The two nearest rows among all rows above each row, by straight-line distance, nearest first (none for the first three rows)
0: [ 4  4 12 12  3  8  6 11 10 15  3  2  2  1  2 -4  1 -1 -5 -1 -1 -2  0 -3
 -2 -1 -2 -1  0 -4  1 -1 -6 -1 -1  1  1  8  5  7  1  5  9 10  4 11  2  8
  9  7  2  6  2]
1: [  5   2   5   1   3   3   7   5   8  21   0   0   3   5  -4   1  11   3
   6   3   7   1  -1   0  -1   0  -3  -1   2  -6  -2   3  -7  -8  -2  -3
  -4 -29  -4  -9  -2  -5  -7 -12  -3  -2   3   1  -2   0  -3   1   6]
2: [  4   0  -4   0  -3  -3  -2  -6   1  -8  -3  -1  -2  -4  -8  -9   0 -10
 -13  -2  -4 -11  -2  -4  -5  -5  -7  -3   1  -2  -2   7   4   2   0   9
   9  56  19  13   6  11  29  39  16  18  10  15  13  11   3   1  -3]
3: [  4   0 -17  -5  -7  -9  -3 -10  -2  -8  -3   0   3   2  -1   9   8   6
  10   4   9  10  -1   7  -3   7   4   2   4  10   1   6   6   0  -2   3
   0 -11  -1  -4  -3 -10  -2 -15  -5  -1   0  -9 -13  -3  -1  -1  -4] -> 1 0
4: [-1 -2  0  2  1  5  7 16 10 23  3  3  4  0  1  7 -3 -1 -5 -1 -5 -4 -2 -5
 -1 -3 -7 -3  0 -7 -1 -3 -5  0  0  6  6 50 13 12  6 14 33 47 22 18 11 26
 22 28 10 19 16] -> 2 0
5: [  1  -8 -45 -26 -12 -16  -9 -23  -6  -9  -1   0   3   7   3  17  18  14
  20   6  17  15   1   5   0   7  10   4   5  13   2   6  11  -3  -1   3
   0  -2   2  -4  -2  -4   2  -7  -3  -3   1  -2  -1   0   1   1   4] -> 3 1
6: [  0  -3 -30 -15  -7 -11  -8 -14 -10 -16  -2   0   2   2   1  19   5   5
  13   2   7  10   0   3  -1   5   6   3   3  11   2   5   7   4   0   6
   2  21   4   0   1  -1   3   0   0   1   2  -2  -5   0  -1  -1   0] -> 5 3
7: [  1   3   5  -2  -1   2  -3   4   1 -15  -2  -1   0  -6  -5  -6 -10  -8
  -6  -3  -4  -4   1   0  -1  -4  -3  -2   1  -7  -1  -1   3   2   1   1
  -1   3  -1  -4   0 -10  -1  -1   1   0  -2  -4  -6  -2   1   0  -4] -> 0 3
8: [ -9  -3 -16 -10  -3  -7 -11 -18 -13  40  -1   0  -2  -1   4  -3  -2   4
   4   2   2   6   0   0   4   5  12   3  -1   3   0  -2   4   4   2  -4
  -2  -8  -5  -2  -2   0 -14 -21  -8  -8  -8 -10  -3  -8  -3  -7  -4] -> 3 1
9: [  0   5  25  12   5  11  10  13   6  12   0  -1  -1  -1  -7 -15  -7 -11
 -22  -5 -18 -15  -1  -8  -4  -7 -15  -5  -5 -11  -2  -5   3   3   0   4
   4  36  12  10   6  10  35  50  21  22  13  31  26  24   8  19  13] -> 4 2
10: [  0  -5 -31 -23 -12 -23 -17 -44 -28 -53  -5  -3  -5  -2  -8  -5  -1  -3
   1   0   0   9   0   3   1   5  14   5   5  22   3  11  10   6   1  11
   7  28   9   9   2   3   7  -1   2  -1  -1  -4  -7  -5  -3  -5  -7] -> 6 5
11: [  4  -3 -40 -22 -12 -18 -15 -27  -6 -33  -7  -3   7  -3  -1  17  11   6
  18   5  20  24   1  11  -1   6  13   4   8  19   1  10  19  -1  -2   6
  -2  -2  -1 -10  -5 -18 -11 -28 -13 -11  -4 -18 -25  -9  -4  -9  -9] -> 5 3
12: [  1  -3 -20 -11  -5 -12 -13 -38 -25 -36  -3  -3  -5  -3  -2 -10  -2  -1
  -4   1   3  -1   0   3   2   1  11   2   2  13   1   9  11   8   0   7
   5  26   7   2   2   9  -1  -5  -6  -4  -4 -10  -8 -15  -6 -17 -13] -> 10 6
13: [ -2  -5 -41 -25 -14 -25 -26 -52 -39 -63  -6  -4  -8  -5  -7  -4   0   4
   7   5  15  17   3  10   6   7  26   8   6  27   5  12   6   3   0   3
  -1 -26  -7 -14  -5  -7 -25 -39 -19 -19 -10 -22 -16 -18  -6 -11  -9] -> 11 10
14: [ -3  -4 -38 -25 -14 -22 -23 -51 -33 -63  -5  -4  -2  -5  -3  -2  -3   2
  14   2  15  21   1   5   4   7  23   7   6  24   2  10   8   7  -1   7
   2   0  -4 -10  -3 -11 -13 -32 -14 -12  -8 -19 -19 -13  -3  -9  -3] -> 13 11
15: [ 15  12  47  23  10  13  15  12  18   8  -4  -1   4  -4  -8  -8  -7 -15
 -17  -5 -10  -9  -3  -3  -8  -7 -24  -7   2 -17  -4  -4  -2 -13  -3  -4
  -9 -37  -9 -16  -4 -17  -2 -23  -6  -6   0  -9 -19  -4  -1  -7  -7] -> 1 7
16: [ -2  -3 -27 -23 -11 -18 -14 -35 -22 -43  -4  -4  -4  -6  -6   0   0  -2
   4   2   4   8   0   3   2   6  11   4   3  16   1  10   8   7   2   8
   2  23   4  -3   1  -5  -2  -4  -2   2  -1  -4  -7   1  -2  -3  -5] -> 10 12
17: [  2   4  23  17   8  13  10  31  15  41   5   4   4   6   8   3  -2   2
  -3  -1  -5  -4   0  -2   0  -3  -7  -2  -3 -10  -2  -5 -12   0   0  -5
  -2  -2  -1   1   1   8   4  15   8   8   4  11  16  10   4   9  11] -> 0 1
18: [ -1  -4 -31 -18 -13 -19 -17 -26 -28 -50  -5  -4  -1  -4   0   6   6   6
  16   4  14  19   1  11   4  10  25   8   7  27   5  14  12   4   0   2
  -3 -15  -9  -9  -5 -11 -31 -48 -24 -20 -13 -32 -28 -29 -12 -23 -17] -> 13 14
19: [ -1   1  -2  -5  -1  -8  -8 -22 -17 -36  -2  -2  -5  -3  -2 -13  -6  -2
  -2  -1  -3   0   1   0   2   3   7   3   0   7   1   0  -1  -3  -1  -3
  -2 -20  -9  -3  -5  -8 -20 -26 -13 -10  -5 -15  -9 -11  -3  -5  -1] -> 3 7
